[[223 498 686 361 916 849 508]
 [223 757 686 361 763 849 508]] yields 757

[[120 210 453 627 722]
 [183 515 108 113 823]] yields 515

[[ -2   1 -25 -21  -8 -21  -1]
 [ 18  31 -37 -16   5 -23  14]] yields 31

[[ 616  454 -875  228  629]
 [ 224  646 -759 -274  786]] yields 646

[[4 1 4 8 5 2]
 [5 6 5 1 8 4]] yields 6

[[7061 1305 7821 9090 7329]
 [7375 7083 9172 7399 7966]] yields 7083

[[3 4 5 3 7 4]
 [9 2 3 8 2 5]] yields 2
---
[-66.5 -20.0 -30.5   3.3 -39.2] Out: -39.2, -66.5

[-27.1 -67.3  20.1 -23.1 -20.5  71.8] Out: 71.8, -27.1

[-18.2 -38.1  14.0  69.4] Out: 69.4, -18.2

[ -4.2 -51.7  30.4 -41.8 -25.2  64.2 -17.1] Out: -17.1, -4.2

[[ 61.5  70.2 -72.8 -65.3  76.1 -51.2 -39.9]
 [ 38.6  59.5  59.5  45.3  69.8 -74.2  71.7]] Out: -39.9, 38.6

[-43.6 -41.1  -3.5 -70.9 -10.0] Out: -10.0, -43.6

[-60.1 -40.8 -43.1 -42.2  31.4] Out: 31.4, -60.1

[ 12.0  63.2  25.2 -11.8   7.1  19.8  54.8] Out: 54.8, 12.0
---
14	79	84	24	39
31	66	75	45	78
72	79	76	86	1
yields 75, 86

-17	-47	29	38	45 yields 29, 45

620	309	-811	-637	366	-716	-548 yields -637, 620

247	184	101	58	86 yields 101, 247

-33	-17	42	-45	-38
-30	-33	-4	-12	-11
-43	-23	-17	-1	-5
yields -4, 42

-396	672	346	938	-495	-696	79 yields 938, 938

4423	4358	4103	4768	4447
7866	3996	1928	3525	1312
7053	4096	2042	5284	7141
yields 1928, 7866
---
[135 252 149 159  22] yields 22
[76 93 83 66 53 15 70] yields 70
[8 2 8 6] yields 6
[ -5 -42  36 -27  -9  11] yields 11
[-26 -36   3  43  36   8 -11] yields -11
[911 860 812 691 115] yields 115
[ 69  50 123 104 110 212] yields 212
---
5,7,7,8,1 -> 8

129,193,115,195,160,123,196
149,130,16,242,187,117,115
150,63,136,85,145,174,212
-> 174

0,8,6,4,5,3,3 -> 3

0,-11,-10,28,-31 -> 28

14,97,85,52,74 -> 52

65,86,71,40,77
61,75,16,64,45
69,68,71,88,61
-> 88

51,-267,72,629
-196,-476,909,-526
-> 909
---
[ 68.4  59.7 -45.2  17.1   6.3  78.9   4.6] 78.9
[-53.4 -17.3 -33.2  69.8   7.3 -12.4] 7.3
[ 34.1  58.8 -84.8   6.6] -84.8
[-79.7  56.7 -63.5  24.3  37.4] 24.3
[ 20.6 -29.0  46.4  77.2] 46.4
[40.8  4.5 60.4 28.3 17.0 35.9 16.0] 35.9
[ 33.7  51.9 -67.8 -38.7  55.4   7.3 -40.0] 7.3
[ 24.0 -27.7 -64.2   1.6] -64.2
---
[4523 8154 5997 3026 1592] value 3026
[6 7 6 1 9] value 1
[703 907  24 796 666] value 796
[-767  938 -611  293  307] value 293
[11 42 97  0 73] value 0
[129 841 489 636 896] value 636
---
[[-16.9, 24.4, -0.1, -19.7, 15.0, -16.0, -5.4], [-45.8, 17.1, -21.4, 7.1, -12.3, -13.5, 22.2], [59.6, -22.6, 22.5, -17.4, 12.5, 22.0, -7.6]] ==> 12.5
[[3.2, -73.2, 11.1, -26.6, -28.0, 73.5, -47.7], [13.0, -48.4, -55.5, -37.2, 71.6, 40.7, -34.3], [32.9, -7.4, -67.6, 43.0, 9.0, 70.5, 45.9]] ==> 9.0
[[65.5, 11.4, 15.6, -27.7, 40.2, -66.7], [51.0, -12.9, -71.8, 36.4, -14.6, 0.8], [-22.3, 17.2, 19.5, -26.1, 1.3, -3.2]] ==> -26.1
[[-31.1, 5.7, 13.9, 16.9], [7.7, 46.2, 5.8, 68.0], [-26.8, 14.4, 5.1, 14.7]] ==> 14.4
[[28.3, 16.2, 71.5, -25.3], [31.2, -17.8, -55.4, -19.3], [70.3, 25.5, -75.5, -59.9]] ==> 25.5
[[-17.5, 65.4, -13.0, 14.1], [7.5, -29.7, -10.4, -0.3], [-11.4, -33.1, -14.1, -4.5]] ==> -33.1
[[-42.0, -25.5, -26.7, -25.5, 1.2, 61.7], [-22.5, 7.5, 4.2, 29.8, 9.7, -13.9], [13.7, 10.2, 0.6, -18.3, 3.4, -7.5]] ==> -18.3
---
[ -8.5  -7.4  -1.3  77.5 -18.8] result: -7.4
[ -2.3   3.5 -58.6  67.8  -4.0 -48.5] result: 3.5
[ 46.4 -16.9  77.2  14.0  23.3 -60.6  31.9] result: -16.9
[83.4 75.0 35.6 38.9] result: 75.0
[-66.2  43.3 -39.4  -9.1 -43.6] result: 43.3
[ 71.3  44.2  13.4  46.8 -49.0  27.9] result: 44.2
[ 16.5 -65.3  52.4   2.5] result: -65.3
[46.7 72.1 23.0 13.3] result: 72.1
[-24.7  37.4 -78.6  10.1 -11.2] result: 37.4
---
[-66.9 -63.1 -65.5 -15.1 -47.7 -36.9 -11.9]: -66.9, -11.9

[ 54.9 -59.1  71.5  59.7]: 54.9, 59.7

[[-69.1  28.2  -3.6   0.0]
 [-60.9   4.3   3.3  -0.9]
 [-24.0 -54.9  -0.8  -1.3]]: -69.1, -1.3

[[-24.0   7.3   7.9  23.6  33.3]
 [ 38.0   6.6  36.2  27.4  75.6]]: -24.0, 75.6

[-67.7 -40.1 -11.2 -45.4 -10.3 -16.9 -33.5]: -67.7, -33.5

[[ -4.9  23.1  22.0 -55.4   9.2  18.9]
 [ -2.8  -5.3   5.9 -11.4  -4.9  -2.4]
 [-16.5  -1.4  77.7 -36.9  -9.2  22.0]]: -4.9, 22.0

[ 1.6 79.6 35.2 16.2 18.6 -3.4]: 1.6, -3.4

[ -4.0  57.1  -8.3  -0.6  67.5 -55.8]: -4.0, -55.8
---
[[-48.3  -4.0 -48.1 -57.7]
 [ 26.7 -26.6   0.2  29.6]
 [ 66.7 -15.9 -23.6  83.6]]	0.2

[[ 40.9 -20.3 -13.9 -34.9  -8.5 -38.8 -19.5]
 [-33.8 -25.5  10.7   1.8   2.9  33.4 -34.9]
 [ 34.8 -69.0  -0.2   0.3  -4.7 -17.3  52.2]]	33.4

[[-12.5 -29.4  19.6 -52.8]
 [-57.5 -54.3  21.2 -51.5]
 [-11.4 -27.5  19.6 -59.5]]	21.2

[[ -6.4  -8.6  10.9 -64.8 -18.1 -43.4 -21.2]
 [  1.3  -1.0 -35.7 -78.9 -17.9   4.6   7.7]
 [ 27.7   4.9   1.3 -44.4   0.6   6.7 -15.6]]	4.6

[[ 23.7   1.1 -17.3 -22.6  -2.9]
 [-15.6  -3.3   3.5  21.9   1.7]
 [ 62.8  -1.0 -58.8 -49.1  -8.7]]	21.9

[[ -8.8 -45.9 -27.3  -9.7  82.6  35.8]
 [  0.0 -26.2 -27.4 -20.5  78.2  37.3]
 [  4.9 -30.8   3.9 -21.5  61.5  -0.2]]	78.2
